Here is a tiny trained network, its code and every weight. The questions are about switching its units off for an input and a target symbol, where a switched-off unit gives its printed mean instead of its output.

import numpy as np


def w(rows, s, z=0):
    codes = np.array(rows[::2]) - 128.0
    scale = np.full(codes.shape[1], s)
    scale[-1] = z or s
    return codes * scale


def f(y):
    return np.maximum(y, 0)


def softmax(a):
    e = np.exp(a - a.max(-1, keepdims=True))
    return e / e.sum(-1, keepdims=True)


def log_softmax(a):
    a = a - a.max(-1, keepdims=True)
    return a - np.log(np.exp(a).sum(-1, keepdims=True))


def net(x, mask):
    ids = ['βγδεζηθλμξπστφψω'.index(c) for c in x.split()]
    T = len(ids)
    res = E[ids] + P[:T]
    q, k, v = (res @ M[0].T for M in (Q, K, V))
    z = softmax(np.where(np.tri(T) > 0, q @ k.T / 3**0.5, -1e9)) @ v
    res = res + np.where(mask[0], z, O[0][:, -1]) @ O[0][:, :-1]
    y = f(res @ A[0][:, :-1].T + A[0][:, -1])
    res = res + np.where(mask[1:13], y, B[0][:, -1]) @ B[0][:, :-1]
    return log_softmax(res[-1] @ U[:, :-1].T + U[:, -1])


Q, K, V, O, A, B = {}, {}, {}, {}, {}, {}
E = w([
[139,125,117],'β',
[223,26,122],'γ',
[134,118,109],'δ',
[150,122,108],'ε',
[87,145,172],'ζ',
[116,183,93],'η',
[129,122,115],'θ',
[142,118,120],'λ',
[121,105,117],'μ',
[80,52,140],'ξ',
[101,117,149],'π',
[58,109,7],'σ',
[159,84,136],'τ',
[102,134,167],'φ',
[83,66,191],'ψ',
[203,154,165],'ω',
],0.02)
P = w([
[109,142,113],'0',
[10,118,60],'1',
[44,132,61],'2',
[66,133,62],'3',
[94,136,71],'4',
[165,163,61],'5',
[181,142,81],'6',
[216,146,109],'7',
[176,168,2],'8',
],0.0051)
Q[0] = w([
[168,65,20],'head 1',
[48,118,212],'head 1',
[2,121,55],'head 1',
],0.0056)
K[0] = w([
[32,208,106],'head 1',
[67,19,177],'head 1',
[85,65,1],'head 1',
],0.0062)
V[0] = w([
[38,229,10],'head 1',
[187,255,209],'head 1',
[95,215,73],'head 1',
],0.0084)
O[0] = w([
[252,231,142,255],'head 1',
[91,175,130,46],'head 1',
[194,176,254,182],'head 1',
],0.0094,0.0058)
A[0] = w([
[113,48,191,117],'neuron 1',
[119,70,177,125],'neuron 2',
[95,79,108,216],'neuron 3',
[157,80,157,139],'neuron 4',
[93,166,46,93],'neuron 5',
[127,125,226,239],'neuron 6',
[203,91,37,4],'neuron 7',
[153,211,122,154],'neuron 8',
[68,94,166,208],'neuron 9',
[182,165,119,246],'neuron 10',
[175,22,146,124],'neuron 11',
[6,140,46,100],'neuron 12',
],0.012,0.0041)
B[0] = w([
[161,169,55,147],'neuron 1',
[209,150,112,142],'neuron 2',
[178,128,194,153],'neuron 3',
[108,141,151,145],'neuron 4',
[187,182,173,136],'neuron 5',
[139,215,58,189],'neuron 6',
[138,115,254,168],'neuron 7',
[63,114,125,237],'neuron 8',
[113,86,173,156],'neuron 9',
[114,106,63,252],'neuron 10',
[38,88,165,157],'neuron 11',
[175,155,134,149],'neuron 12',
],0.0083,0.012)
U = w([
[126,89,60,100],'β',
[170,140,203,195],'γ',
[137,98,86,53],'δ',
[142,132,122,15],'ε',
[7,179,200,100],'ζ',
[142,180,69,201],'η',
[108,72,35,147],'θ',
[114,116,114,62],'λ',
[98,93,107,215],'μ',
[108,94,118,253],'ξ',
[125,135,139,22],'π',
[227,183,145,33],'σ',
[131,141,147,17],'τ',
[108,145,152,44],'φ',
[127,129,154,227],'ψ',
[121,132,120,30],'ω',
],0.014,0.0046)

Each question gives the input, a string of symbols that net reads in full, and the target symbol t.
The units are the heads (3 rows each of Q, K, V and O) and the neurons (one row each of A and B). Each row of codes is followed by its name. A weight is (code - 128) times the scale printed after its matrix; where a second scale follows, it is the last column's (O, A, B and U).
mask holds one flag per unit, heads first, then neurons. A switched-off unit (its flag False) gives its mean, the last column of its rows in O or B, instead of its output. The means were averaged over made-up inputs and are rounded, as every weight is.
A unit's drop is (log p(t) with every unit on - log p(t) with that unit switched off) / (log p(t) with every unit on - log p(t) with every unit switched off).
The circuit of an input: a set's keep is (log p(t) with only the set's units on - log p(t) with every unit switched off) / (log p(t) with every unit on - log p(t) with every unit switched off). Starting from the 12 units with the biggest drops (on a tie, the unit counted first), units are removed one at a time, each time the one whose removal leaves the highest keep (on an exact tie, the one counted first), for as long as the keep stays at least 0.8.
units of the circuit, in order: the units of the circuit, biggest drop first
top k neurons: the k neurons with the biggest drops, biggest first
drop of u: that unit's drop, to one decimal
input ζ η η σ μ π λ η ζ, target η: units of the circuit, in order : [neuron 6; head 1; neuron 7; neuron 10]
input γ η φ, target γ: top 3 neurons : [neuron 3; neuron 12; neuron 10]
input ζ θ θ η φ, target η: units of the circuit, in order : [neuron 6; neuron 7]
input η ε η π, target η: units of the circuit, in order : [head 1; neuron 6; neuron 7]
input θ σ ε, target σ: units of the circuit, in order : [head 1]
input σ ζ ε, target σ: top 2 neurons : [neuron 7; neuron 11]
input ζ σ β, target σ: top 2 neurons : [neuron 7; neuron 11]
input μ η γ ζ, target γ: top 4 neurons : [neuron 3; neuron 12; neuron 10; neuron 9]
input ζ λ ζ ξ ζ γ ζ γ, target γ: top 3 neurons : [neuron 7; neuron 8; neuron 11]
input φ λ ζ η θ η η φ, target η: drop of neuron 9 : 0.1
input φ π λ β η λ δ ζ γ, target γ: drop of neuron 7 : 1.0
input η σ ζ μ δ, target σ: drop of neuron 3 : -0.1
input η φ ζ θ σ ω τ η ω, target η: drop of head 1 : 0.3
input θ λ η η β η π ε ω, target η: top neuron : [neuron 10]
